[ 29 -12   7 -42 -12   2  -2  14  33   6   9  10  -1 -14  48  10  32   4
 -24  13   3 -15  -4 -16   1  11   2  11 -26  -2 -18 -21   4 -14  -6  25
 -32]
5
[ 14  13  -9 -15 -11  16   3   7   0  -4 -21  10  15  25  24  13  20   8
  16  -6 -17   6  19  -2   9 -18  16 -10   5   3   0  -9 -11  13  -4  15
   9]
4
[ -1 -15   9  -3  10  20  -2   2  -8  11  -9  22  12  -2 -10  19  32   4
  32  17  -5 -15  10  17  31 -25   8   2   0  -1  15   0   1  18  28  -6
 -20]
0
[  1   6  -7  -4  -3   8  -7  10  13   4  -4  11  20  -7  13   8  24  -3
  21  24 -14  -4  -3  -9  -4  -6   3  -2 -10   8  -4  -9   7   9   7   5
 -12]
8
[  2  -3   0  -4  25   3 -15 -25  10 -27  -9 -17 -11  -2 -20  14  -5   3
  -5   4  -8   2  11  11  12   3 -10  -3 -10   1  -5  -1   1  26  15  -2
  20]
10
[  33    2   -4   18    1  -23    3   46  -80  -34  -27  -17  -38   54
   10  -30   -8   -9   33 -101  -12   32   73   12  -34   81  -31  -23
 -106  -53  -21  -73    5   -1   -7   65   40]
8
[ 12  17 -21  -6  24  34 -15 -27  29 -14  -7 -60   8  -5   9 -15 -11  -4
   0   7   4  38  14  17  -5   5   2 -22 -52 -37 -35 -14  -5   2 -17   2
   2]
10
[ 13  -6   6  -9   6  -2  -1   7  18   7  -4   6  -8   5   1 -14   7  -8
   7   2   3 -15 -14   5  -5   1   0  23 -18   3   0   9   8   9   5  -2
   2]
3
[ -6  -8  -3  -7  11  -3 -15  39  10 -24  -5  -7  27 -10   1  12  42   4
   9  21 -13 -19 -22  -7  13 -12  23  10 -32   1  -6  -8  13  16  11 -18
 -17]
7
[-15   0  -7   3  20   0  -3   5 -21 -14  -5   5  -5  21  -7   6   2 -20
  -5  -2   9   5 -11  -5   8   9   1   1  20   3  13   4   3  -3  14  -2
 -10]
11
[  4   0  -8   3   2   2  -6   5   2  -1   2   0   7   2   7  11  10   4
  -1  12  -9 -10   3  -7  -4  -9   5  -5  -5  16  -6  -9   7   9  -7  -7
  -4]
8
[ 24  16   3 -10   2   1   1   8  15 -15  10 -23   9  25   3 -29  -1   2
  16  -9  -5   3  -9   9   7  -5   8   8 -12  -1  -9   9  10   4  13 -23
   7]
3
[-37  12  19  17  35 -25   2 -13  -9   2   2  11  -4   0 -22 -22  -2 -39
  22   0   9  -5 -19   3   5  17   7  -6  -3   9   8   1  13  -1   2 -16
   5]
0
[ 14  -3  -7 -30 -15 -12 -16  -2  -5  -1   2  -5   8  22   8  -1 -20   4
   8 -22  16  -3  17  -1 -10   9  -1  20   4   6   9   6  -7 -28  37 -16
  -1]
9
[ 18  12   4   4  -2   7   7   1  -4   3   1  -4  -6  23   4 -15  -5 -14
  -9   0  -3   8  -8  -6   3 -15   9  -5  22   4  -1  11  -6 -11  -1 -10
   4]
6
[ -4 -11   9  12  14   2   0   7 -14   0   5  10 -10   2 -19  -6  17   3
 -12  -7   3 -19   9   1  12 -12  -2  11 -10   0   6  12   2  15  20   5
   5]
0
[ 34   5   2   7  -4   1  -4  -9  -7  -3   9  -8  -8   3  -4  28   5   0
   3  14  -9  12  41  15  22 -11  -9  11  -2   8   9 -15 -20  22  30  -3
  -4]
9
[ -8  17  -1  -9  13  -9  -1 -28  -1 -23  -5   0  32  -7  20  22  -9 -19
  19  -1   5  16  19  25  -1   9  -7 -11  33  -8   5  -9  -6  -5  15  17
  -1]
2
[ 30  28 -10  11 -41  10  25  12  -9  -3  12   1 -14   9  21  39   4  -9
 -27  14   8  -7   0 -30  13 -18   9 -15  35  20  19  -9 -14 -11 -37   7
  26]
8
[-37 -16  -1   4  25  -1   7  30  -8 -27  29  12   5 -16  -7  31  35  20
 -27  26   6 -17 -15  -4  12 -42  13  -4 -39  21 -21 -25  22  45 -23 -22
  -9]
5
[  2  -5  -3   2   5  18  -4   4   3  11   6  -4 -10  16  -8  -7   5  36
  -5   5 -15 -19   9  -7   7 -20   1 -14  -3  -6   4   6   1  20  12 -15
  16]
4
[ -6  -7  -8  -7   9  23  -6  -1 -13  -1  -6   6   3  13  -4  -8 -11   6
   8   1 -10  -8 -17   5 -12  -1   5  -6  15   1  -3  16   6   0  10  -8
  -5]
1
[  3  -1  -5 -14  11   8  -7  14   7  -9  -5 -17  -6  21  -7 -22 -13  -8
 -26  -6   9  12  -9 -10  19  13  -1   5 -14  -6   1   4   6   1  10 -10
  13]
10
[ -9   5   3  -9   0  -4  -3   9   0  -3   2   0  25   2  10   9   8   3
   9   2  -1  -3   5  -1  -4  14   0   3 -15  -9 -10  -6   5  -1  10   3
  -2]
2
[ 50  28  10  15  48  35  -6 -26 -12 -38  23 -33 -26  30  32  55  36   7
  40  36 -20 -26  45 -15  66 -21  31 -21 -10  30   0 -25 -21  39  15 -14
  48]
0
[ -5   5   2  -2  12   6   7   3  -4   4  -1   9 -15   2  -5  -6   2   0
  -8   1  -2  -6  -3 -10  -2   2   3  -9 -15  -3  12   0   1  12  -5  12
   9]
4
[  8  15  -1   0  -3  -1  18  -8 -13 -11   0   8  -9  10  -9  11  10   5
   9   7   8  13  10  -7   5  11  -4 -12   0 -12   3 -22  -4   9 -21   9
   8]
5
[ 10   3  11  12   3   5   8  -1   3  11   7  -3  -5  -7   2  -1   9 -10
  -3   8 -16   3   2   6  -4 -24  -2 -11 -18  -4  -8  -3   5  10  -1  -7
 -10]
6
[  2   9   6 -13  21  16 -15  -3 -24  -7  -3   5   7  26 -21  -2   1  -3
  -2 -15   5 -14   6   2  17  10   6  -4  14  -1   6  17  -7   1  13  -1
  -5]
4
[  4  -3   0  -8   0  -1 -10  11  -1  15   0   5  -2   8  -2 -11   1  -7
   7   4  -4  -4   8  -7 -15  20  -4  19 -21 -10   7  -4  -4  -1  31   5
 -13]
9
[  4   3 -10 -24  -5  10   0 -12 -22 -10  -5  15  16   6   4   7  13  11
  15  -5  -6   6  10  16   3 -16  -6  -5   9   9   3   2  -3   3  18   8
 -10]
1
[  2  -6   3   4  10   2   2   5  -1   6  -4   6   1  -3   5  10  14  -8
   9   7  -9   0   1   8  -7 -24   1  -4 -26  -1  -8  -7   4  13   3   0
 -10]
6
[ 62  43  21 -56   5   1  31   6 -39 -45  -2  -8  42  30  75 -14  -9   0
  55  -6 -11  56   7  43  55 -22  20   4  90  49 -19  29  19  -3  51  -9
  -6]
3
[  4   5 -12  -7   5  -4   0 -10 -13 -13   1   4   6  17   0   3  -1  28
  19   1  -6   9  10  14  -4 -11  -5  -7  14   7  10   0   0   3  17 -18
   6]
1
[-14 -10  -8  19  24 -14  -3  -3 -11  -7 -12   6  -8 -19 -22  17  14 -24
  -5  18   1 -14  -2   4 -16   1   4 -14  -4   1  11 -11  -4   4 -10  14
   0]
7
[ -3 -12  -5 -24  29  -4   1  17 -15  -8  -7  25  31 -12  -4   8  37   5
  11  22 -14   2 -14  17  -9 -13   4   0 -37  -5  -8 -12  22  23  20  11
 -42]
1
[ -6  -9   3  12   3  -7   0   3   1   6  -4  11 -13  25   2  -3  17   7
  -3   1  -5  -5   2 -21  -6  19  12   3  -9   2   7 -27   6   2 -11 -18
  -9]
11
[ 33  -7  13 -23  41   0  -8   1  44  48  -8  24  26 -50  69  -1  10 -89
 -46  28   3 -27 -37 -12  -2  47 -28  26 -77   9 -77  -7   9   6  42  99
 -91]
6
[ -4  -3   0   5  12   6  -8  -5  -4  -9  -2  -1   8   5 -10  13  20  -2
   4   1  -9  -2   4   2  10  -2  -8   3 -13  -5  -7   6   6  15  23  -8
 -26]
11
[ -3  -7  -3 -45  10  -4  -2  13 -17  14 -10  34  11  11 -13 -11  27  -7
  34   8   5  17  19  -1   6   7   2  10 -26   3   3 -14  16  -4  17   0
 -23]
5
[ 14  -2  -5  -2 -15  11  -9 -14  11  -8 -11 -16  -2  23   3  -2   7  17
 -13 -11  -9  -7  -7 -15   6  18   2   3  19 -14   1 -15   0   6  14   2
   1]
11
[ 10   6   3   0  16 -11  13   2   7   1  -5   6   1  -1  11   3  14 -22
   5   7   8 -15 -16   6 -10  -3  -1   2 -13  -6   4  -4   9  14  -8  14
  11]
3
[ 41  19  -2 -25 -49  -5   1 -10 -36  68 -35   3 -20  27  47  18  -4  -2
  21 -28 -58  -7  95   9 -21  36  30 -10 -11  26 -33 -42  14 -33 -55  -8
 -18]
7
[  2   5  -5   5  24   8 -11   7 -11  -6  -5  -4  18  -5 -11  11   9 -16
  17  17  -8 -11   5   4   0  11  13  -8 -14  -2  -8  -2   4   0  11  -4
 -25]
7
[  6  22 -11   9  -9  15 -12   4  -4 -10   1 -30  -9  60 -11 -30 -29  23
 -17 -45  21  14  30 -21  -9  38   1  -3  -7 -27   6  -1 -15 -24 -15 -24
  35]
10
[  1   5  15   6 -10  19  -9   3 -12 -13  14  16   6   4 -40   2 -12  -8
  -2 -28  21  -6  32  -4  11  -6 -36   4  -9  -6   4  45 -13  -5  45 -11
  13]
10
[ 15  -5  13 -11 -13   7   8  -2   1  15  14   8 -31 -16 -10 -24 -16   3
 -16  -5  13   9  17 -11   1  10 -18  15 -10   7  -6  12   8  -2   6  -2
  11]
5
[ -1   0 -12   3  13  -2  -9   0 -14  -7 -13 -18   0   0 -15  -4  -5  -7
  -4   1   1 -10  -8   2  -5  17   1  -3  -7  -6  -7  13   1  -7   0   1
 -10]
7
[-15   4  -9  14  -5 -13  17  -2 -17 -16 -11  -1  11 -39 -14  25   5 -14
   0   1   7   3   0  14  -8 -16  -5 -17  -8  -7   8 -12   7  15  -8  15
   6]
7
[-10   6  -9 -12 -11  14  -7  -4 -11  -1  -1  -7   5  21  18   0 -15  14
  -2  -6   1  -6  11  -7  -1  11   6   7  26   6  -6  10  -6 -13   1  -3
  20]
2
[-14  -4   8  -5 -22 -10  32  -6 -59   3  -7  17 -28  -6 -16 -29  -6   1
 -37 -26   6  18  -9   8   4  13 -26  15   2  -6 -10  25  20   0 -13  17
 -22]
11
[ -8 -24  -3  11  15 -12   3 -10  39  11  10  37  -1 -21  -7  -8  23   5
 -22  30 -23 -57   0  -4 -30 -33   0  12 -19 -14 -10  11  19  13  14   5
 -14]
0
[  6   6  -8  -7   1   3  -5  11 -13  12  -3  -8   2  24   9 -11   4  -8
   1  10  -2   7  -2  -7  11  10   0   8   4   5   0  -4 -10   2  25   2
  -1]
9
[  7   8  -7  -4  26   0  -3   2  19  -6   6 -14   8  25  21 -13   8  -7
   1   0  13 -20 -17  -2   7  -3   2   6  -4  -6   9   6   3   8   5  -9
   8]
3
[  5 -20  -1 -23 -51   2  33  28 -13  17   0   3 -17 -18  -2 -12 -23  41
  -7 -13  -5  31   6  11   9 -34 -16   6 -13  12 -12  12  34  16   6 -21
   7]
5
[  0   2  -2 -11   1   7   4 -13 -14 -10 -11   8  13  -3  12  16  18   1
   7  -5  -7  14  18   8   1  -4  -1   3   5   1  -1  -6   8  13  17  12
 -23]
11
[  7   2   1 -13  18   1 -10   0  10 -11  -9   2  17   7  -9  15   7  -6
   6   5  -1   9  17   7  12   4  -1   1 -28  -2  -7  -8   6  12  13 -11
 -11]
10
[  4  -5  -9 -20   8  -2  -4 -12 -11 -15  -8   8  15  -1   3   8  14   8
  14   5  -8   6  -3  23   2 -19  -9  -6   7   8  -3   7   1   6  22   3
  -9]
1
[  0   7  12   0  -2  -7  17  -5 -30  11  -6  15  -4   7 -20 -13  -1 -10
  13  -9  -5  13  -1  15  -5   3  -3  -6 -22 -10  -7 -13  10   0  -9  -4
 -25]
6
[ -26  -11  -19   -9   55   19  -27   15   44   12    0  -10   11  -17
   22  -13   37  -66  -22   25  -14  -47  -27  -17  -32  -18   13  -25
 -114  -33  -49    2   12    5  -31   25  -24]
4
[  2   2  12  -7  -4   2   6  -5 -14  -5   3  16  -5  10 -16  10  13  13
  18   4  -6  -3  11   1  11   5   2 -10   9   1  -7 -19   7  10  -8 -13
  -2]
5
[  12  -54  -28  -85  -25   18  -10    1  -35  -23   -8  -30   30   -3
   39   62  -43  -23  -33  -40   89   26   22   51   31 -105   27   -5
   74   38   46   65  -11  -83  -16  -60    0]
2
[ 22   7   7  -6  17  -5  -2   1  14  -6   3  -1   4  10  11   5  17  -6
  19   4  -2 -10   2  11   4  -5  -1  12 -18   9  -3   5   3  15  15  -2
  -1]
3
[  6 -18  32  13 -15  -6  12  -4   5  22   9  28 -30   6   4 -20  -9 -15
 -11 -14 -16 -34   6  -8  25  -8  -6   4  23  22  16  24   8  -1  21 -20
   7]
0
[  1   4   0 -22 -11 -38  -1  19 -13 -31 -15  -1  33  26  17  19  31   5
 -14 -20   7   6 -12  -4  22  19  -2   5  13   2   4 -28  -6   4  14  28
  16]
2
[ -2   2   0   8   4  -7  15   5 -10   1  -1   8  -6   5   1  -3   4  -9
  -9   4   2   5 -15   1 -11 -16   0  -7  -5  -6   0  -6   2   0 -10   4
  -4]
6
[  3  11 -14 -17  27 -19 -18  13  -6 -19 -17  -9  32  21  15  25  20 -41
  40  20   2   5 -19   8   8   5   0 -10  -4  -6  -6 -10 -11  -6  41  14
  -5]
9
[ -2 -12  21  10  -3  -2  -3  -7  13  21   0  18 -13   1  -3   1  19   4
  11   2 -15 -34   7  -3  12   0   7   3   0   4  13  -9   4   8   8 -13
   1]
0
[ -2  -8 -13 -29  10   3  -3   9  -3  18  -8  -3 -10  23 -11 -30  13  17
 -10  -4   2   8   8 -28  -2  15   4   9 -18  -7  19 -12  17  14   9   2
  17]
5
[-18  -4  11 -18  -5 -17   3  -5 -27 -20  -5   9  22  -1   8  18   8  10
   9 -19   2   2   8  15   9   7  -7   2   2  10  -5  -6   6   7  10   5
   0]
2
[ -5  -2   5 -17  12   7 -14 -10 -13  -5 -19  -5   0  22 -18 -11  -9  -9
   2 -14   7  14   4   2  17  19  -2  -4   3   7  -2   4   0   1  11  -9
  11]
10
[-47   3 -32   9  23 -38  -2 -21   5 -16   4 -19  17 -23  -8   2  -9   4
   6  27  17  19 -28  37 -17 -28 -29 -18  36 -21  12 -10  -2   7  33   2
  12]
9
[  0   1   6  -1   4   4   3  -9 -11   4   1  17  -5  11 -11 -16   7  14
  -3 -14   5 -13  17  -6   3   5   3  18  10  -2  19  11   1   2  21   8
   2]
0
[  4  -3  -3 -24   0  12   0   4 -12   8  -5   5   0  13 -28 -11   1   0
  -1   8   5   6  -6  -3  12   5   8  -1   8   0  -8  -4  11   1  -1  -7
  -8]
5
[  4  11  -8   2 -21  17  -4   3  -4  -9  -4  -7 -19  -5  12   7 -10 -18
  -9  -7  -3 -12  11 -14  -1   1   8   7  11  18   4  18 -13 -16 -14   4
  14]
7
[  5  -2 -17  -2  19  -9  -6   0  -7 -18 -17 -14  10 -11  -6  10   9  -8
   4  11  -4   0  -3  11  -1   0   1  -6  -5  -5  -3   2   1   4  13  13
  -9]
7
[ -5   1  -2  -6  21 -10 -18  -7  20 -18   4 -14  -5  10 -12  -5   2 -11
 -21   6  -5   2   0  -2  30  -2  -7  -1 -13  17  -9 -15   3  21  20 -13
  22]
10
[  8   1  -2  -9  14  17 -21  -4  -9  -8   1   1 -16  28  -1  -5  -4 -12
  13  -4 -11 -13  -8  -7  -2  16  -2  -6  13  15   2  25 -15 -18  22   0
   4]
1
[ -5   4 -23   5  45   3  -4  -7 -26  -5  -6 -18  -2   1 -23   7  -1 -17
  -2  33  -7  -8  -8  -6  -1  -1  18 -24  -5  19 -11  -3   7  10   8   6
   0]
7
[-23   0  -1  -9  26 -33  -3  19 -15 -26  -5  12  18   6  -5   9  14  -1
  11   6  12  13  -7   8   1  22  -5  15  -7  -4  11 -11   4   5  20  10
   1]
2
[  8   1   6  -4   6  -6   2 -20   7  -5 -15  -1  10  -9   0   2  35  14
  34   1  -6   5   0  27  12 -18 -22   2  10  -2  12  -4  -3  41  33  20
  21]
3
